Each row, then one of two labels for whether it has a hidden trait; a new part has new ones:
(in the rows, 128 means zero)
[166 189  79 128 115 143 131 158 178 140  90 168 201 138  73  56 129 158
 133  89 120  84 145  80 185 139 199 175 175 166 142  30 177 114  92 137
 142 151  94 183 119 158 144 118 156 116 120  82 194 104 139 215 141 133
 167  54 235 106 113 119 128 107  81 113 122 190  84 134 134 172 152 215
 140 155  84 181  72 118 105  99 155 126 154 135 106 128 102 147 204 114
  88 134 122  50 156 158 119 128  95 158 129]	T
[174 184  89 135  84 145 124 161 186 142 106 158 213 136  84  70 110 159
 132  91 123 101 140  79 178 132 197 179 175 172 160  52 170 117 106 116
 142 161  89 177 112 149 146 120 157 120 118  80 198  89 143 194 146 121
 173  62 236 110 118 122 131  97  78 111 126 188  94 132 124 196 134 197
 134 151  70 179  69 115 106 104 158 133 144 151 102 137  99 144 202 112
  83 135 121  32 169 153  75 114  81 151 128]	T
[114 146  39 116 171 159 145 120 110 174 106 125 106 117  93  44 170 115
 128 115 127 120 142 147 228 148 144 122  79 138  86  63 131 138 121 153
 118 108 115  98 144 156 136 111 108 111 121  97 127 168 172 236 101 141
 152  62 122 138 131 113 129 166  91 118 109 136  43 135 197 156 132 183
 121 144 134 221  97 134  84  87 139 170 236 157 148 126 145 135 232 105
 110 129 124 166 171 138 236 130 122 163 125]	T
[112 124  85 120 150 143 139 115 113 153 121 120  93 120 120  92 153 118
 127 132 125 136 134 149 168 136 122 108  89 121 100 109 117 138 150 143
 115 111 126  94 137 143 127 121 106 122 128 123 113 157 148 152 107 134
 131 107  92 139 130 122 127 158 119 125 119 116  84 130 173 136 126 127
 119 133 143 187 123 134 107 110 127 152 181 139 146 123 145 124 161 117
 131 126 129 177 147 135 200 127 132 142 125]	P
[104 107 131 123 153 125 136 112  99 130 129 110  81 126 140 139 142 117
 128 149 129 137 124 152 130 127  98 100  97  95 109 148 115 136 144 137
 115 111 140 114 132 133 118 131 113 128 131 142 101 148 130 103 116 133
 118 144  64 138 131 130 127 149 151 129 125 111 129 127 153 102 126 111
 123 120 149 125 148 123 129 134 114 130 148 121 136 119 145 118 115 132
 144 124 134 184 136 126 170 129 148 121 126]	P
[148 112 196 144  63 116 111 139 155 110 156 108 145 129 162 184  89 133
 126 131 131 162 117 126  61 107 113 135 145 128 150 202 117 130 166  99
 137 146 135 122 104  90 127 137 142 146 128 165 125  97 113  54 146 107
 121 187 109 130 138 146 133  98 141 135 142 104 184 123  77 144  99  71
 121 110 125  70 151 122 154 161 122 113  46 139 115 149 116 123  71 142
 130 128 127  84  83 105  25 109 118  98 128]	T
[ 89  99 132 122 171 124 124 104  95 121 124 126 104 117 136 157 150 102
 125 143 132 137 127 149  98 134  99 103  95 118 101 145  95 130  99 134
 133 112 149  89 155 116 120 126 113 126 132 135  97 144 122 115 118 139
  96 149  88 132 130 127 124 146 140 139 124 103 141 130 140  93 134  96
 136 123 153 110 150 138 142 130 121 132 123 116 145 125 145 128 116 129
 152 129 127 174 120 116 205 156 157 127 130]	P
[160 159 118 136  95 135 118 164 177 128 118 151 189 133 101 112 109 148
 130 105 128 113 134  89 132 129 174 168 168 160 145  87 149 120 104 119
 146 151 109 151 124 124 141 124 152 126 122 107 162  98 130 153 145 121
 150 100 200 115 122 125 132  98  96 121 129 154 124 131 107 170 136 156
 137 139  92 140  93 120 130 117 147 126 108 138 114 140 106 142 190 121
 104 134 119  55 121 140  78 125  99 138 130]	P

[135 108 101 123 118 131 133 102 150 114 129  42 149 109 133 124 149 129
 126 136 119 132 122 131 118 106 111 126 161 131 117 143 120 145 135 134
  84 139 196 173 136 105  93 147 119 117 128 113 128 127 170 113 195  80
 134 117 137  15 139 129 144 164 124 176 157 145 127 122 130 109 104 114]	q209
[ 98  87  79 153 138 120 174 175 179 112 195  33 140 139 130 141 124 149
 132 109 163 149 145 162 131  95 120 131 110 111 116 142 156 170 110 117
 129 125 216  91 145 113  58 115 141 149 110 139 132 135 173  89 142 154
 113 138 112  88 131 135 130 227 141 104  98 153 126 126 148 139 116 111]	Q619
[128  86  26 117 118 121 190 125 238  89 196   1 158 138 135 118 146  98
 129 140 153 123 150 156 116  59 105 123 151 130 110 140 150 161 123 110
 109 128 235 147 145 111  15 126 130 126 117 129 140 131 230  88 196 108
 123 113 127  17 136 124 126 213 143 163 104 161 122 119 124 140  89  68]	q209
[105 149 216 151 143 134  79 157  26 167  71 255 103 125 122 142 102 181
 128 102 125 140 112 112 145 190 154 132  84 116 139 123 115 109 123 139
 160 125  61  86 117 132 224 122 135 140 137 135 116 126  13 149  57 170
 126 142 121 249 122 132 135  71 115  68 151  97 132 140 141 126 180 198]	Q619
[ 98  57  69 155 136 117 187 172 201 103 206   1 147 135 133 141 138 145
 133 102 164 151 143 171 129  84 112 134 116 110 118 149 158 167 109 118
 118 131 246 111 153 105  32 119 141 154 109 137 135 136 194  82 166 139
 116 135 114  54 134 130 132 249 140 130  99 162 125 122 147 127 113  99]	Q619
[102  91 117 160 137 126 146 166 144 124 162  98 134 127 128 144 123 154
 130 110 152 150 134 148 132 116 127 136 107 110 126 140 145 160 118 126
 124 125 190  99 137 115 107 123 136 143 116 139 125 133 142  98 125 143
 116 142 115 107 133 135 132 198 133 112 118 133 128 126 148 129 115 130]	Q619
[111 150 187 143 139 135  87 152  39 164  81 255 112 128 122 137 101 170
 128 113 131 133 116 113 140 177 151 127  93 120 139 123 117 108 129 132
 152 122  53  90 115 139 223 122 133 134 136 132 118 126  25 149  60 163
 122 138 122 235 123 130 133  72 121  73 138  97 133 139 135 142 167 187]	q209
[134 157 152 135 125 145  81 123  48 150  74 236 128 118 122 131 107 139
 124 144 126 125 116 105 122 158 139 115 133 131 131 127 108 137 148 128
 120 115  89 134 108 143 197 137 118 112 138 122 116 123  52 139  91 115
 121 124 130 154 132 136 132  89 122 113 161  98 132 131 127 149 113 169]	q209
[119 105  88 139 128 132 139 144 130 122 139 102 140 132 128 134 122 135
 128 132 149 131 131 139 120 107 122 115 133 122 118 141 133 159 131 117
 122 118 182 134 131 127 101 126 128 132 125 127 127 128 130 109 138 119
 118 119 122  92 136 132 129 171 133 125 136 133 128 125 133 147 105 127]	q209
[105  69  84 151 134 119 174 158 186 106 187  11 144 128 133 139 141 143
 132 107 154 150 137 163 129  90 112 135 124 113 118 148 151 162 114 125
 112 135 236 123 149 105  50 125 136 147 113 132 132 135 189  89 171 126
 121 133 119  45 135 131 134 232 135 139 111 160 126 121 146 118 110 102]	Q619
[125 116  98 137 124 137 125 135 108 126 121 145 138 129 127 131 120 132
 126 135 143 127 126 129 118 118 125 112 136 126 120 139 124 155 138 118
 120 114 167 148 125 131 123 132 124 127 130 126 124 125 105 113 129 110
 117 116 125  99 137 132 128 152 129 132 147 122 129 125 129 149 101 141]	q209
[144 127  99 123 117 142 110 105  90 126  91 156 139 119 129 123 129 116
 124 148 125 111 116 116 110 120 120 107 160 136 119 141 110 149 149 123
 108 118 159 193 120 131 134 144 115 115 139 116 123 119 103 123 152  78
 126  99 135  69 141 129 129 125 123 163 175 119 130 122 117 137  91 138]	q209
[ 99 106 150 166 137 131 129 173 118 138 147 181 125 127 125 144 113 157
 130 110 152 146 133 138 139 138 143 143  88 109 140 130 143 142 120 126
 144 121 140  77 129 120 146 120 138 140 120 150 120 132  99 108  82 158
 113 152 115 169 130 130 126 162 131  94 116 114 129 129 145 134 130 147]	Q619
[ 98 120 174 166 139 132 115 173  87 149 128 246 116 126 125 143 109 162
 130 104 147 142 127 131 145 158 151 145  75 108 147 127 137 125 118 130
 156 122 106  71 126 123 181 118 139 142 125 152 118 129  69 120  62 170
 115 152 115 215 127 127 126 130 126  83 121 104 131 132 143 131 151 164]	Q619
